Below are the code and all the weights of a small trained network. Each question names an input and a class and asks about switching units off, where a switched-off unit gives its printed mean instead of its output.

import numpy as np


def w(rows, s, z=0):
    codes = np.array(rows[::2]) - 128.0
    scale = np.full(codes.shape[1], s)
    scale[-1] = z or s
    return codes * scale


def f(y):
    return np.maximum(y, 0)


def log_softmax(a):
    a = a - a.max(-1, keepdims=True)
    return a - np.log(np.exp(a).sum(-1, keepdims=True))


def net(x, mask):
    res = np.array(x, float).reshape(1, 7) / 4 @ E
    y = f(res @ A[0][:, :-1].T + A[0][:, -1])
    res = res + np.where(mask, y, B[0][:, -1]) @ B[0][:, :-1]
    return log_softmax(res[-1] @ U[:, :-1].T + U[:, -1])


A, B = {}, {}
E = w([
[162,114,161,102,175,40,179],'x0',
[111,18,110,151,75,110,61],'x1',
[85,209,83,140,96,76,75],'x2',
[154,143,126,240,175,153,112],'x3',
[225,114,65,161,149,98,145],'x4',
[102,155,130,188,64,122,121],'x5',
[176,161,121,110,135,75,9],'x6',
],0.011)
A[0] = w([
[159,129,94,140,55,79,74,148],'N1',
[112,139,122,252,181,143,132,240],'N2',
[108,146,178,125,119,106,66,167],'N3',
[189,117,155,113,139,57,155,216],'N4',
[113,143,74,113,146,58,154,72],'N5',
[175,94,58,157,87,82,80,155],'N6',
[196,152,71,186,142,192,190,128],'N7',
[129,201,124,150,80,80,137,174],'N8',
[95,195,120,102,104,97,157,153],'N9',
[96,176,99,135,130,84,172,127],'N10',
[172,96,70,149,37,75,58,112],'N11',
[201,100,84,117,153,125,142,132],'N12',
[58,89,119,146,82,170,137,150],'N13',
[84,109,161,101,65,147,143,148],'N14',
[146,113,74,155,69,99,63,119],'N15',
[158,150,105,91,81,65,123,192],'N16',
[131,207,163,119,202,186,86,253],'N17',
[119,170,147,201,85,49,172,134],'N18',
[139,128,147,141,145,197,87,80],'N19',
[70,154,178,118,102,186,104,233],'N20',
[173,193,122,82,125,104,153,127],'N21',
[153,65,98,108,195,89,176,171],'N22',
[82,83,124,119,47,222,172,143],'N23',
[122,176,63,114,139,155,67,159],'N24',
[205,165,94,187,152,208,158,107],'N25',
],0.013,0.0047)
B[0] = w([
[77,162,131,111,190,181,70,213],'N1',
[153,150,167,192,53,72,110,236],'N2',
[207,169,83,99,142,117,48,197],'N3',
[81,103,170,85,171,79,133,210],'N4',
[90,117,129,107,135,136,132,162],'N5',
[90,156,217,168,185,194,44,218],'N6',
[156,130,146,216,144,133,220,210],'N7',
[61,154,98,136,129,109,119,203],'N8',
[93,176,113,75,117,98,173,197],'N9',
[96,150,134,138,142,125,151,178],'N10',
[90,140,149,161,188,235,50,234],'N11',
[138,87,180,132,162,175,145,192],'N12',
[128,147,140,104,41,139,110,226],'N13',
[125,122,133,52,90,176,118,217],'N14',
[104,137,138,165,150,205,5,216],'N15',
[79,122,120,101,190,156,111,192],'N16',
[213,102,70,137,133,97,130,228],'N17',
[44,120,154,143,125,51,110,191],'N18',
[181,147,97,157,116,124,123,173],'N19',
[176,149,44,85,33,134,115,242],'N20',
[119,131,87,95,189,106,199,185],'N21',
[155,48,202,110,161,100,126,221],'N22',
[92,101,135,104,30,255,183,254],'N23',
[143,139,76,140,151,172,97,205],'N24',
[155,152,133,199,149,146,211,210],'N25',
],0.0091,0.014)
U = w([
[157,20,240,56,178,110,143,211],'0',
[59,173,176,194,95,43,119,124],'1',
[111,111,115,95,1,219,155,176],'2',
[101,152,143,176,169,192,26,170],'3',
[217,159,20,134,108,123,74,134],'4',
[72,200,32,65,173,92,154,3],'5',
[178,135,147,251,126,154,198,46],'6',
],0.01,0.002)

Each question gives the input, the list of numbers given to net, and the class t.
The units are the neurons (one row each of A and B). Each row of codes is followed by its name. A weight is (code - 128) times the scale printed after its matrix; where a second scale follows, it is the last column's (A, B and U).
mask holds one flag per neuron, in row order. A switched-off neuron (its flag False) gives its mean, the last column of its row in B, instead of its output. The means were averaged over made-up inputs and are rounded, as every weight is.
A unit's drop is (log p(t) with every unit on - log p(t) with that unit switched off) / (log p(t) with every unit on - log p(t) with every unit switched off).
The circuit of an input: a set's keep is (log p(t) with only the set's units on - log p(t) with every unit switched off) / (log p(t) with every unit on - log p(t) with every unit switched off). Starting from the 12 units with the biggest drops (on a tie, the unit counted first), units are removed one at a time, each time the one whose removal leaves the highest keep (on an exact tie, the one counted first), for as long as the keep stays at least 0.8.
units of the circuit, in order: the units of the circuit, biggest drop first
k most important neurons: the k neurons with the biggest drops, biggest first
drop when u is switched off: that unit's drop, to one decimal
input [8,-4,3,0,-2,-5,-6], class 0: units of the circuit, in order => (N22)
input [8,6,-3,7,-2,6,0], class 1: 2 most important neurons => (N2 N18)
input [-1,0,-8,4,-2,-6,-8], class 6: 3 most important neurons => (N7 N25 N22)
input [-3,-8,4,7,-1,7,-2], class 6: 3 most important neurons => (N25 N7 N17)
input [-7,3,3,6,-4,-5,-1], class 2: 2 most important neurons => (N23 N13)
input [-5,-6,7,7,1,8,-8], class 6: 2 most important neurons => (N7 N25)
input [7,5,-2,5,1,8,-2], class 1: 2 most important neurons => (N18 N2)
input [6,1,2,7,2,5,-7], class 1: 2 most important neurons => (N18 N2)
input [-2,-2,1,-6,4,-7,-7], class 0: 2 most important neurons => (N22 N20)
input [5,-7,4,0,-4,-8,-6], class 5: 2 most important neurons => (N9 N21)
input [-5,1,-1,-3,8,-6,-8], class 6: drop when N7 is switched off => 0.4
input [-4,-8,-1,8,-8,8,-8], class 2: drop when N20 is switched off => 0.5
input [-4,-1,-7,8,4,-1,-2], class 6: drop when N13 is switched off => 0.0
input [1,-3,1,-5,5,-1,4], class 5: units of the circuit, in order => (N21)
input [8,-3,5,3,0,1,1], class 5: drop when N16 is switched off => 0.1
